Below is a small trained network, with its code and all its weights. Each question gives an input and a target symbol and asks what happens when units are switched off, that is, made to give their printed mean instead of their output.

import numpy as np


def w(rows, s, z=0):
    codes = np.array(rows[::2]) - 128.0
    scale = np.full(codes.shape[1], s)
    scale[-1] = z or s
    return codes * scale


def f(y):
    return np.maximum(y, 0)


def softmax(a):
    e = np.exp(a - a.max(-1, keepdims=True))
    return e / e.sum(-1, keepdims=True)


def log_softmax(a):
    a = a - a.max(-1, keepdims=True)
    return a - np.log(np.exp(a).sum(-1, keepdims=True))


def net(x, mask):
    ids = ['αγζλξτψω'.index(c) for c in x.split()]
    T = len(ids)
    res = E[ids] + P[:T]
    r = res
    for j in range(3):
        rows = slice(4 * j, 4 * j + 4)
        q, k, v = (r @ M[0][rows].T for M in (Q, K, V))
        z = softmax(np.where(np.tri(T) > 0, q @ k.T / 4**0.5, -1e9)) @ v
        o = O[0][rows]
        res = res + np.where(mask[j], z, o[:, -1]) @ o[:, :-1]
    y = f(res @ A[0][:, :-1].T + A[0][:, -1])
    res = res + np.where(mask[3:7], y, B[0][:, -1]) @ B[0][:, :-1]
    return log_softmax(res[-1] @ U[:, :-1].T + U[:, -1])


Q, K, V, O, A, B = {}, {}, {}, {}, {}, {}
E = w([
[148,145,151],'α',
[138,165,138],'γ',
[79,187,59],'ζ',
[183,97,169],'λ',
[117,60,133],'ξ',
[101,76,125],'τ',
[69,78,90],'ψ',
[145,4,185],'ω',
],0.019)
P = w([
[205,164,50],'0',
[42,226,252],'1',
[196,134,25],'2',
[62,191,198],'3',
[159,119,24],'4',
[63,153,176],'5',
[139,101,27],'6',
[92,124,191],'7',
[115,80,26],'8',
[107,103,199],'9',
[96,60,28],'10',
[117,119,194],'11',
[79,70,28],'12',
],0.011)
Q[0] = w([
[123,124,152],'H0',
[101,125,121],'H0',
[98,218,210],'H0',
[211,150,69],'H0',
[144,134,126],'H1',
[141,157,147],'H1',
[148,90,87],'H1',
[152,93,87],'H1',
[250,167,137],'H2',
[142,134,193],'H2',
[70,101,39],'H2',
[176,138,181],'H2',
],0.022)
K[0] = w([
[156,130,140],'H0',
[116,167,108],'H0',
[187,195,250],'H0',
[70,24,142],'H0',
[130,119,143],'H1',
[156,160,146],'H1',
[98,67,136],'H1',
[93,56,141],'H1',
[204,49,163],'H2',
[185,181,170],'H2',
[33,79,71],'H2',
[179,145,170],'H2',
],0.017)
V[0] = w([
[68,115,47],'H0',
[145,98,103],'H0',
[158,165,106],'H0',
[73,135,146],'H0',
[126,124,106],'H1',
[88,254,85],'H1',
[139,116,177],'H1',
[132,94,95],'H1',
[126,123,129],'H2',
[130,82,150],'H2',
[114,86,104],'H2',
[170,97,191],'H2',
],0.0096)
O[0] = w([
[50,141,53,254],'H0',
[102,104,123,137],'H0',
[116,171,128,144],'H0',
[143,132,113,145],'H0',
[139,144,120,147],'H1',
[2,116,48,144],'H1',
[135,101,160,89],'H1',
[162,158,123,160],'H1',
[130,124,128,127],'H2',
[121,84,116,80],'H2',
[157,103,135,150],'H2',
[80,92,90,2],'H2',
],0.013,0.0077)
A[0] = w([
[57,175,255,43],'N0',
[5,156,228,34],'N1',
[83,206,197,254],'N2',
[21,184,168,86],'N3',
],0.0096,0.0049)
B[0] = w([
[93,131,53,159],'N0',
[192,5,115,207],'N1',
[129,94,168,216],'N2',
[130,191,154,249],'N3',
],0.025,0.013)
U = w([
[67,64,148,134],'α',
[39,102,229,254],'γ',
[95,142,117,97],'ζ',
[134,122,104,58],'λ',
[160,126,84,83],'ξ',
[149,126,80,98],'τ',
[144,110,2,54],'ψ',
[191,125,107,9],'ω',
],0.0084,0.0049)

Each question gives the input, a string of symbols that net reads in full, and the target symbol t.
The units are the heads (4 rows each of Q, K, V and O) and the neurons (one row each of A and B). Each row of codes is followed by its name. A weight is (code - 128) times the scale printed after its matrix; where a second scale follows, it is the last column's (O, A, B and U).
mask holds one flag per unit, heads first, then neurons. A switched-off unit (its flag False) gives its mean, the last column of its rows in O or B, instead of its output. The means were averaged over made-up inputs and are rounded, as every weight is.
A unit's drop is (log p(t) with every unit on - log p(t) with that unit switched off) / (log p(t) with every unit on - log p(t) with every unit switched off).
The circuit of an input: a set's keep is (log p(t) with only the set's units on - log p(t) with every unit switched off) / (log p(t) with every unit on - log p(t) with every unit switched off). Starting from all 7 units, units are removed one at a time, each time the one whose removal leaves the highest keep (on an exact tie, the one counted first), for as long as the keep stays at least 0.8.
circuit, biggest first: the units of the circuit, biggest drop first
most important unit: the unit with the biggest drop
k most important neurons: the k neurons with the biggest drops, biggest first
drop when u is switched off: that unit's drop, to one decimal
input ξ ζ ζ ζ ψ τ ω ζ ζ ξ ζ λ ω, target ω: most important unit -> H1
input ζ ζ γ, target ζ: 2 most important neurons -> N1, N3
input ζ ζ τ ω, target α: 2 most important neurons -> N1, N2
input ψ ξ ψ λ γ γ τ ζ ξ ω α, target ω: 2 most important neurons -> N0, N2
input ζ ζ ξ ψ ψ ξ ζ ψ λ, target ψ: circuit, biggest first -> N2, N3
input ξ ξ ζ ζ ψ ω ζ α, target α: circuit, biggest first -> N1, H1
input ζ γ ξ ζ γ ζ ζ ζ ζ, target ζ: circuit, biggest first -> N1, H0, N3
input ζ ζ α, target ζ: circuit, biggest first -> N1, H1
input ζ ζ ζ τ ψ λ, target α: circuit, biggest first -> H1, N1
input ψ ζ γ ζ τ ζ ζ λ, target α: circuit, biggest first -> H1, H2
input ζ λ ψ ζ ξ γ ζ α, target α: circuit, biggest first -> H1, N1
input λ ψ λ τ, target α: 3 most important neurons -> N0, N3, N2
input ζ ζ ψ ζ α, target ψ: 2 most important neurons -> N2, N3
input α ξ ψ τ, target α: 2 most important neurons -> N1, N0
input ζ ψ γ ξ, target α: most important neuron -> N1
input α α ψ ξ ζ ω ξ, target ω: 2 most important neurons -> N0, N2
input ζ γ ζ ζ γ, target ζ: 2 most important neurons -> N3, N1
input λ ψ ζ ω ξ, target ω: drop when H1 is switched off -> 2.1
input τ λ α ω τ, target ω: drop when H1 is switched off -> 2.2
input ψ λ ψ ζ, target α: drop when N0 is switched off -> 0.6
input ω ψ ζ τ ζ ω γ ω γ, target ω: most important unit -> H1
